Below is a small trained network, with its code and all its weights. Each question gives an input and a class and asks what happens when units are switched off, that is, made to give their printed mean instead of their output.

import numpy as np


def w(rows, s, z=0):
    codes = np.array(rows[::2]) - 128.0
    scale = np.full(codes.shape[1], s)
    scale[-1] = z or s
    return codes * scale


def f(y):
    return y / 2 * (1 + np.tanh(0.7978845608 * (y + 0.044715 * y**3)))


def log_softmax(a):
    a = a - a.max(-1, keepdims=True)
    return a - np.log(np.exp(a).sum(-1, keepdims=True))


def net(x, mask):
    res = np.array(x, float).reshape(1, 5) / 4 @ E
    y = f(res @ A[0][:, :-1].T + A[0][:, -1])
    res = res + np.where(mask, y, B[0][:, -1]) @ B[0][:, :-1]
    return log_softmax(res[-1] @ U[:, :-1].T + U[:, -1])


A, B = {}, {}
E = w([
[233,141,50],'x0',
[127,254,156],'x1',
[206,159,116],'x2',
[109,134,54],'x3',
[116,114,83],'x4',
],0.0062)
A[0] = w([
[68,138,254,238],'neuron 1',
[133,200,97,206],'neuron 2',
[51,65,84,171],'neuron 3',
[189,72,53,102],'neuron 4',
[102,220,97,233],'neuron 5',
[119,208,127,204],'neuron 6',
[152,75,16,157],'neuron 7',
[94,158,103,98],'neuron 8',
[184,169,99,112],'neuron 9',
[251,121,201,75],'neuron 10',
[130,137,132,120],'neuron 11',
[119,131,143,253],'neuron 12',
],0.013,0.003)
B[0] = w([
[4,167,157,253],'neuron 1',
[142,197,113,175],'neuron 2',
[52,47,107,211],'neuron 3',
[209,132,217,201],'neuron 4',
[126,222,83,190],'neuron 5',
[77,179,77,179],'neuron 6',
[188,110,248,223],'neuron 7',
[154,145,111,130],'neuron 8',
[148,168,97,165],'neuron 9',
[164,62,14,172],'neuron 10',
[127,127,123,126],'neuron 11',
[106,139,115,164],'neuron 12',
],0.025,0.0073)
U = w([
[217,29,40,110],'0',
[159,177,60,37],'1',
[1,145,168,118],'2',
[207,135,231,132],'3',
[52,188,113,254],'4',
[109,149,173,144],'5',
[95,30,184,63],'6',
],0.0054,0.0034)

Each question gives the input, the list of numbers given to net, and the class t.
The units are the neurons (one row each of A and B). Each row of codes is followed by its name. A weight is (code - 128) times the scale printed after its matrix; where a second scale follows, it is the last column's (A, B and U).
mask holds one flag per neuron, in row order. A switched-off neuron (its flag False) gives its mean, the last column of its row in B, instead of its output. The means were averaged over made-up inputs and are rounded, as every weight is.
A unit's drop is (log p(t) with every unit on - log p(t) with that unit switched off) / (log p(t) with every unit on - log p(t) with every unit switched off).
The circuit of an input: a set's keep is (log p(t) with only the set's units on - log p(t) with every unit switched off) / (log p(t) with every unit on - log p(t) with every unit switched off). Starting from all 12 units, units are removed one at a time, each time the one whose removal leaves the highest keep (on an exact tie, the one counted first), for as long as the keep stays at least 0.8.
units of the circuit, in order: the units of the circuit, biggest drop first
k most important neurons: the k neurons with the biggest drops, biggest first
drop of u: that unit's drop, to one decimal
input [8,1,7,4,-4], class 3: units of the circuit, in order -> (neuron 4)
input [8,5,-8,8,-4], class 1: units of the circuit, in order -> (neuron 1; neuron 5)
input [3,-2,1,-7,0], class 0: units of the circuit, in order -> (neuron 10; neuron 1)
input [-3,-5,5,0,7], class 3: units of the circuit, in order -> (neuron 1; neuron 7)
input [1,-2,3,-6,4], class 0: units of the circuit, in order -> (neuron 1; neuron 10)
input [-2,0,-1,8,7], class 6: 2 most important neurons -> (neuron 3; neuron 1)
input [4,-6,-1,-4,8], class 3: 2 most important neurons -> (neuron 4; neuron 7)
input [2,-2,6,1,-2], class 0: 2 most important neurons -> (neuron 10; neuron 1)
input [-2,-1,7,-7,-8], class 0: 2 most important neurons -> (neuron 10; neuron 5)
input [3,1,5,2,-3], class 0: 2 most important neurons -> (neuron 1; neuron 10)
input [2,0,3,1,-2], class 0: 3 most important neurons -> (neuron 1; neuron 10; neuron 7)
input [3,7,-1,0,8], class 1: 2 most important neurons -> (neuron 1; neuron 3)
input [-7,-7,6,7,6], class 6: drop of neuron 3 -> 0.7
input [2,-2,7,-6,3], class 0: units of the circuit, in order -> (neuron 10)
input [8,5,-1,1,-2], class 1: drop of neuron 1 -> 0.2
input [6,4,-5,5,-8], class 1: drop of neuron 7 -> 0.0
